The rows lie along a hidden order. The number after each row says roughly how far along it the row is, from 0 to 12. A new part has a new order.
In the rows, 128 means zero.
[ 78 123 103 134 192 162 156 119  86  59 100 231 120 162 111 122 132  96
 141 122  91  72 179 177 147 196  87 171 108  65  35  43  99 103 168  89
 103 111 105 144 106 153 180 191  81 126 112  68 161 136  75 119  79 128
 110 102 103 125 159  80  85  80  75 204  55 182 132 166  65  86 132 141
 129 147 171 143 136 124 157 100  83 168  91 168 108  47  36 213 138 172
 166 214 199  60 132 158 151 172 132 165 120 161  96  97  53  59 169 117
 185 126  98 153 124 207 106 100 145 152  99 114 147  92 192 146 104 121
 135  83 176 119  73 136  54 129 169 154 191  86 146 125  97 255  79 109
 132  79 119 113  97 210  94  65 118 118  78  74 147 206  63 115 112 175
  92 138 154 116  21 180 168 124  65  86 109 161 156 145  58 182 120  53
 207 126  99 165 147  88  66 170 155 103 175 116 153 148  80 136  96  67
 107 188 136  57  29 116 124  58 172 148  91 121  73 112 141  60 140  82
 158  88 160 138 192  60 184 141 127 106 141  95 122  90 169  54  93 119
 161 123 159 142 119 134 103  99 183 122 133 102 188 121 170 120 147  51
 102 129]
11
[100 124 144 145 190 163 135 118 111  67 120 166 127 171 114  90 132  97
 148 138  91  86 179 135 143 185  78 162 108  89  63  56 122  98 148  88
 108 113 116 136 109 120 166 130  99 127 105 100 148 147  87 113  91 128
 124 120  52 147 142 100  69  67  97 172  68 178 113 170 110  86 118 149
 127 138 143 149 135 126 167  89 101 167 107 173  99  76  54 189 116 158
 146 207 187 124 127 126 139 177 144 157 119 185 136 106  54  78 158  95
 176 128 103 157 120 184 126 103 139 155  92 151 142 108 152 132 119 145
 142 102 177 143  83 131  90 138 152 161 180  93 119 136 121 255 124 117
 133  59 125 128 111 191 105 142 128 124 103 107 159 200  68  88  98 150
 104 150 145 124  33 142 146 137  82  73  95 148 155 150  62  84 111  48
 195 125 116 146 182 134  87 153 131 122 146 144 122 139  90 144  98 106
  56 161 124 141  59 122 112  89 153 153 106 117 109 103 141  85 152  96
 161  78 154 146 172  66 168 132 122 182 133 103 116 116 185  87 108 124
 161 158 145 138 129 125 130  85 181 103 122 123 184 119 166 146 141  81
 114 141]
6
[147 122 117 118 112 109 123 116 144 151 131  97 130  91 139 153 141 140
 116 131 146 125  90 105 121  74 152 119 152 164 178 166 131 166 104 146
 146 139 144 105 138 130 100 101 141 137 137 150 110 121 168 135 157 134
 129 138 156 118 119 156 137 161 153 110 172  73 130 107 131 143 152 113
 125 120 107 124 114 138 113 152 134 108 143 101 147 154 154  62 113 122
 113  84  89 167 138 145 124  93 121 120 143  81 124 142 180 171 103 118
  97 121 151 130 139  85 140 145 123 122 157 117 124 162 106 135 126 148
 132 133 105 121 172 125 146 117 107 103 104 155 125 113 127  48 126 124
 137 160 119 128 152  97 153 121 127 128 146 158 114  93 166 160 152 107
 151 124 115 135 173 125 124 126 160 162 136 134 114 108 171 137 141 207
  72 130 137 110 107 126 177  89 118 142 114 125 123 126 155 120 152 186
 130  83 138 121 187 116 148 142 117 113 147 122 166 138 121 167 122 166
 106 170 114 112  99 172  92 123 133 109 133 130 136 148  81 160 148 125
  97 102  95 117 134 125 140 143 108 135 125 128 104 126 107 120  99 162
 135 132]
6
[143 122 131 136 136 132 120 105 146 140 141  77 124 106 138 126 146 128
 132 141 148 103  92  64 115  94 114 129 164 166 189 191 145 143  93 132
 141 141 147  80 136 118  80  54 153 140 130 157 107 137 166 139 146 120
 131 154 118 135  98 162 147 132 138 127 187  90 113 111 142 146 174 106
 132 117 109 128 125 146 139 151 133  99 144 127 141 144 165  76  94 111
 109  75  90 191 133 138 137 121 134 112 140 159 131 140 109 170 105  78
 101 116 164 141 136  97 156 136 123 125 175 140 134 167  82 128 130 175
 139 146 116 133 159 121 167 117  94 115 121 164 113 127 107  77 116 118
 126 117 108 130 146 114 159 143 123 134 152 179 125  83 136 156 135  92
 139 146 117 143 181  95 121 130 150 147 122 136 122 120 215  67 145 204
 105 127 142 101 127 168 192  84  93 150  99 131 104 127 156 126 149 197
 100  60 136 158 191 103 178 152 131 104 160 117 191 126 115 193 122 168
 144 161 118 119 123 196 101 123 124 179 126 108 137 137  96 184 163 131
 113 126  80 136 148 114 156 122 100 116 109 134 144 131 118 144 100 173
 129 154]
1
[136 122 129 128 131 122 118 110 140 154 137  95 131 101 135 142 143 138
 123 135 139 112 102  74 117  82 131 129 161 168 168 173 139 150  87 132
 143 138 143  90 136 126 102  83 143 137 131 155 105 132 156 134 145 129
 132 148 131 127 113 152 145 149 150 114 169  89 117 114 140 140 154 111
 126 116 106 128 118 146 127 140 136 114 148 116 143 140 160  76 107 130
 112  92  94 170 137 134 127 115 131 112 144 109 128 140 147 164 107 102
 101 119 151 135 137 101 149 139 122 126 163 129 127 163  93 130 129 171
 139 135 115 129 156 123 156 118  96 100 119 160 116 118 119  83 118 119
 135 140 110 131 149 100 148 141 128 130 150 162 121  83 151 149 144 101
 138 140 120 137 152 112 130 129 151 149 127 143 121 115 204  97 139 200
  83 128 137 107 124 143 181  87 111 147 107 134 118 127 150 122 148 199
 103  80 137 136 175 113 146 149 127 104 150 119 176 125 122 170 127 170
 121 170 117 127 106 214 105 122 130 153 131 115 137 137  96 168 155 127
 110 117  87 127 138 120 147 125 107 120 119 132 111 128 119 130 102 165
 132 144]
4
[139 125 119 103  94 100 122 124 134 166 127 108 139  88 143 175 127 153
 107 123 148 154  99 130 119  73 172 111 138 160 195 178 127 186 108 157
 152 133 134 112 139 136 104 124 141 130 144 143 113 113 169 135 155 141
 132 135 194 109 128 144 165 186 170  88 168  73 144 105 137 146 122 119
 121 127 104 112 105 131  88 149 133 117 145  69 151 155 169  84 123 128
 107  76 108 149 141 131 106  82 111 115 139  56 134 143 208 169  96 159
  90 131 134 122 137  80 127 153 114 114 149 116 113 154 113 130 128 128
 125 131 100 114 175 130 138 118 108  90  96 159 124 108 145  21 133 128
 142 196 126 129 149  65 145 130 133 118 147 159 109  79 186 158 157 119
 160 114 114 124 190 144 124 124 164 168 150 125 110 102 190 200 137 203
  76 136 133 119  95 106 166  94 134 140 115 126 132 117 151 116 155 191
 124 114 134 114 189 134 136 163 101 117 144 130 144 147 119 169 126 153
  75 167 113 122  74 169  90 121 140  75 134 145 138 154  73 154 140 121
  93  98 112 105 122 133 128 156 105 146 136 130  83 119  90 102 106 150
 136 123]
9
[141 127 119  99  80  90 121 129 134 186 123 129 142 113 146 179 118 165
  99 115 149 177  96 159 115  65 175 104 126 156 203 147 122 183 113 159
 158 129 136 122 142 139 116 143 142 123 145 131 118 106 162 123 154 150
 135 133 225 105 139 144 177 210 179  76 149  71 155 104 144 141  99 119
 118 126  97 105  98 122  79 143 138 131 148  75 156 161 171  88 131 133
 101  79  87 132 140 120  96  70 105 115 140  39 137 141 231 182  95 179
  82 135 121 114 133  73 121 153 112 110 137 116 106 136 113 126 132 116
 120 125  99 114 179 134 126 121 115  84  85 163 121 105 163  11 145 134
 143 221 136 131 148  50 142 132 137 120 149 146 106  83 193 152 165 124
 167 102 113 120 207 155 119 124 179 175 159 124 106 100 183 204 133 199
  73 141 132 124  94  65 162 103 146 131 119 126 138 112 146 114 154 181
 153 134 128 107 183 141 130 155  87 123 137 136 139 156 121 162 128 150
  52 170 114 128  62 170  84 124 147  34 135 157 137 160  73 146 133 118
  87  88  93  94 113 139 115 164 104 153 147 130  48 118  81  91 115 151
 145  94]
11
[121 130 113 111 128 111 146 142  94  93 116 200 128 120 110 165 113 120
 127 122 119 102 168 179 148 176 172 128  94  92  93  80 105 129 167 116
 117 124 109 161 118 153 167 185  84 123 129  92 147 110  93 120 108 140
 128  98 136 111 160 108 128 124 114 131  70 153 173 153 107 107 106 140
 123 138 137 146 136 135 109 120 121 156 101 105 133 107  72 156 148 166
 168 172 148  61 142 151 140 134 126 142 119  89 103 121 166  88 165 168
 146 131 101 121 127 170 100 122 143 138  93  99 118 120 166 147 114  79
 117 118 146 129 110 140  79 136 154 105 137  93 149 118 135 159 123 137
 155 106 138 118 123 143  98  97 125 124  75  92 121 165 119 109 133 158
 130 110 154 114  92 174 122 130 100 127 130 141 130 122  89 203 125  94
 148 114 103 161 107  97  70 182 144  96 149 117 152 141 112 124 112  85
 143 203 123  78  80 153 108 107 105 144  62 130  78 129 142  95 124  95
 117 127 161  98 136  59 161 131 130  65 141 147 123 133 138  77  93 130
 127 110 142 113 111 149 107 137 171 131 149 129 101 126 143  89 142  79
 110 108]
12
[140 121 140 117 148 144 125 116 129 127 136 103 126 116 130 140 144 131
 133 132 117  83 121  65 123 126 119 140 147 151 166 147 137 146  94 122
 129 126 134 106 126 126 114 104 119 137 121 140 116 141 129 136 136 122
 134 145  77 139 119 140 128 123 104 133 161 115 119 128 135 109 156 114
 126 115 105 137 124 152 154 124 122 125 134 146 136 128 132 107 105 141
 110 126  94 163 145 118 149 127 143 125 139 147 119 125 120 151 121  85
 122 111 148 146 137 129 153 132 127 143 145 141 139 139 117 132 113 176
 141 128 139 133 128 131 154 129 104 112 138 133 113 116 112 135 125 116
 137 106 130 133 141 133 150 125 123 137 136 150 127 119 132 131 131 113
 113 148 144 143 132 118 138 135 125 131 105 158 126 127 175  93 137 160
 119 125 127 128 142 158 181  92 102 142 110 137 112 129 140 131 120 171
  67 109 127 153 165 107 130 148 138 124 133 115 161 121 126 157 125 157
 142 140 134 123 130 156 120 129 132 164 131 107 135 109 124 143 159 122
 125 132  88 142 142 123 147 118 134  98 123 116 135 136 123 137 110 157
 132 147]
4
[149 127 130 136 135 126 117 110 156 159 149  41 122 105 141 112 145 120
 129 145 160 118  88  48 105  74 111 120 169 179 180 217 154 141  90 140
 136 149 154  86 140 113  77  30 170 143 134 169 102 133 175 142 149 120
 130 157 136 141  92 172 135 131 144 124 198  77  97 105 142 163 182 101
 133 117 108 128 132 143 139 161 142  83 146 123 140 159 169  54  99  95
 113  66  69 207 124 147 136 123 133 106 140 132 138 147 108 170 105  47
  95 116 179 134 138  84 158 146 128 118 191 130 133 166  80 129 135 172
 142 163 104 136 176 112 176 113  86 119 116 173 111 131  97  84 118 124
 114 131 108 128 150 103 163 157 124 137 156 176 119  89 153 162 140  74
 159 145 111 147 200  70 116 128 159 155 127 124 126 114 219  59 142 219
  79 122 152  94 117 183 202  78  89 158  97 134  96 128 158 123 152 197
 108  19 140 168 210 104 162 160 131  96 162 117 184 123 117 187 122 176
 149 166 103 110 129 215  97 118 118 168 121 112 135 149  98 196 169 136
 112 128  72 130 158 113 154 119  84 121 101 137 154 132 126 151 101 188
 136 152]
0
[156 127 128 119  93 107 103 120 151 170 139  62 132  94 142 142 135 147
 116 134 153 146  91  88 112  69 138 109 153 177 204 188 136 165 100 154
 147 146 147  96 142 120  90  88 162 133 139 159 103 123 172 135 147 132
 135 146 158 125 109 164 164 174 166  94 195  70 124  97 151 154 141 114
 126 122 106 119 117 136 108 158 145 101 153  94 146 169 176  47 112 110
 104  69  76 176 134 133 115  93 120 101 141 101 141 149 182 193  96 131
  84 124 155 120 137  77 145 155 120 115 164 120 119 173  90 127 136 150
 132 154  93 129 179 121 164 115  98 100 102 166 116 121 129   8 136 129
 129 166 123 131 152  76 157 153 132 130 162 175 111  58 178 161 149 100
 161 132 108 139 210 108 115 126 169 174 141 119 111 106 211 121 136 221
  51 130 145 101 108 149 195  80 113 164 102 133 113 118 161 115 162 186
 134  65 134 151 203 125 145 168 105 107 147 128 174 139 116 178 124 164
 107 178 102 120  86 212  83 119 131 136 124 136 138 163  89 183 148 130
  98 115  90 113 140 122 139 150  86 135 120 139  99 127  96 125 103 174
 143 133]
4
